Below are the code and all the weights of a small trained network. Each question names an input and a class and asks about switching units off, where a switched-off unit gives its printed mean instead of its output.

import numpy as np


def w(rows, s, z=0):
    codes = np.array(rows[::2]) - 128.0
    scale = np.full(codes.shape[1], s)
    scale[-1] = z or s
    return codes * scale


def norm(h):
    return h / np.sqrt((h * h).mean(-1, keepdims=True) + 1e-5)


def f(y):
    return np.maximum(y, 0)


def log_softmax(a):
    a = a - a.max(-1, keepdims=True)
    return a - np.log(np.exp(a).sum(-1, keepdims=True))


def net(x, mask):
    res = np.array(x, float).reshape(1, 3) / 4 @ E
    u = 0
    for l in range(3):
        y = f(norm(res) @ A[l][:, :-1].T + A[l][:, -1])
        res = res + np.where(mask[u : u + 11], y, B[l][:, -1]) @ B[l][:, :-1]
        u += 11
    return log_softmax(norm(res)[-1] @ U[:, :-1].T + U[:, -1])


A, B = {}, {}
E = w([
[243,174,119,215],'x0',
[211,109,3,89],'x1',
[149,21,149,204],'x2',
],0.00069)
A[0] = w([
[158,182,138,131,17],'0.n1',
[160,45,132,187,190],'0.n2',
[210,155,139,186,3],'0.n3',
[189,106,7,112,103],'0.n4',
[58,142,217,132,72],'0.n5',
[32,192,104,7,72],'0.n6',
[95,198,91,74,200],'0.n7',
[161,102,102,154,2],'0.n8',
[62,148,165,154,69],'0.n9',
[159,182,131,195,187],'0.n10',
[30,81,177,64,108],'0.n11',
],0.0018,0.0008)
B[0] = w([
[171,134,196,90,140],'0.n1',
[153,209,152,129,216],'0.n2',
[41,71,131,132,168],'0.n3',
[154,72,73,82,204],'0.n4',
[176,84,22,73,210],'0.n5',
[229,144,109,237,248],'0.n6',
[166,188,105,63,225],'0.n7',
[171,91,109,152,138],'0.n8',
[148,107,96,98,175],'0.n9',
[156,140,220,117,207],'0.n10',
[2,120,128,160,236],'0.n11',
],0.0017,0.0013)
A[1] = w([
[146,159,165,156,112],'1.n1',
[55,52,141,123,94],'1.n2',
[130,45,152,217,73],'1.n3',
[33,118,141,98,179],'1.n4',
[61,186,228,130,67],'1.n5',
[112,211,83,207,193],'1.n6',
[96,198,30,64,90],'1.n7',
[180,102,62,142,89],'1.n8',
[26,4,181,109,17],'1.n9',
[37,21,167,107,10],'1.n10',
[88,209,73,41,153],'1.n11',
],0.0019,0.0011)
B[1] = w([
[127,134,169,117,166],'1.n1',
[130,225,95,173,187],'1.n2',
[134,250,136,48,182],'1.n3',
[107,150,131,149,225],'1.n4',
[137,63,82,117,199],'1.n5',
[93,75,166,109,216],'1.n6',
[79,82,175,118,219],'1.n7',
[123,99,100,97,175],'1.n8',
[115,144,27,246,202],'1.n9',
[113,143,49,208,187],'1.n10',
[77,121,179,103,249],'1.n11',
],0.0024,0.0013)
A[2] = w([
[70,126,48,226,71],'2.n1',
[191,66,46,207,73],'2.n2',
[4,105,160,145,117],'2.n3',
[209,88,89,163,19],'2.n4',
[80,55,83,135,177],'2.n5',
[121,147,65,57,43],'2.n6',
[224,114,133,188,147],'2.n7',
[88,95,79,179,97],'2.n8',
[76,120,188,230,170],'2.n9',
[162,88,217,210,3],'2.n10',
[229,144,71,121,108],'2.n11',
],0.0029,0.0019)
B[2] = w([
[161,147,12,237,210],'2.n1',
[34,118,231,150,185],'2.n2',
[70,157,104,147,234],'2.n3',
[57,48,208,175,153],'2.n4',
[172,205,145,124,217],'2.n5',
[196,41,54,109,152],'2.n6',
[106,61,138,146,204],'2.n7',
[166,158,98,160,177],'2.n8',
[191,120,77,109,254],'2.n9',
[251,131,116,130,166],'2.n10',
[34,91,168,156,190],'2.n11',
],0.0031,0.0019)
U = w([
[44,169,131,94,136],'0',
[124,152,43,204,165],'1',
[252,107,155,153,137],'2',
[140,126,129,127,1],'3',
[84,47,179,163,163],'4',
[156,83,57,45,150],'5',
[139,125,129,128,8],'6',
[154,175,195,94,130],'7',
],0.014,0.0093)

Each question gives the input, the list of numbers given to net, and the class t.
The units are the neurons (one row each of A and B). Each row of codes is followed by its name. A weight is (code - 128) times the scale printed after its matrix; where a second scale follows, it is the last column's (A, B and U).
mask holds one flag per neuron, layer by layer. A switched-off neuron (its flag False) gives its mean, the last column of its row in B, instead of its output. The means were averaged over made-up inputs and are rounded, as every weight is.
A unit's drop is (log p(t) with every unit on - log p(t) with that unit switched off) / (log p(t) with every unit on - log p(t) with every unit switched off).
unit that matters most: the unit with the biggest drop
top k neurons: the k neurons with the biggest drops, biggest first
k most important neurons of layer l: the k neurons of layer l with the biggest drops, biggest first
drop when u is switched off: that unit's drop, to one decimal
input [3,1,1], class 4: top neuron => (0.n4)
input [-2,5,2], class 5: 3 most important neurons of layer 2 => (2.n6; 2.n5; 2.n7)
input [7,-2,-5], class 7: top 3 neurons => (2.n1; 0.n6; 1.n9)
input [-7,4,-1], class 0: 2 most important neurons of layer 2 => (2.n1; 2.n9)
input [-8,-2,-3], class 1: 2 most important neurons of layer 0 => (0.n11; 0.n6)
input [4,3,-8], class 5: 2 most important neurons of layer 0 => (0.n4; 0.n2)
input [6,3,-8], class 5: 4 most important neurons of layer 2 => (2.n6; 2.n2; 2.n5; 2.n3)
input [-1,2,7], class 4: top 2 neurons => (0.n11; 0.n2)
input [5,-5,-5], class 7: top 2 neurons => (0.n6; 2.n1)
input [3,1,-4], class 7: 2 most important neurons of layer 2 => (2.n9; 2.n1)
input [6,0,-8], class 7: drop when 2.n1 is switched off => 0.1
input [2,-5,-7], class 7: drop when 0.n1 is switched off => 0.1
input [-2,6,1], class 5: drop when 0.n6 is switched off => 0.6
input [2,-6,2], class 2: 2 most important neurons of layer 0 => (0.n11; 0.n3)
input [3,0,0], class 2: unit that matters most => 0.n5
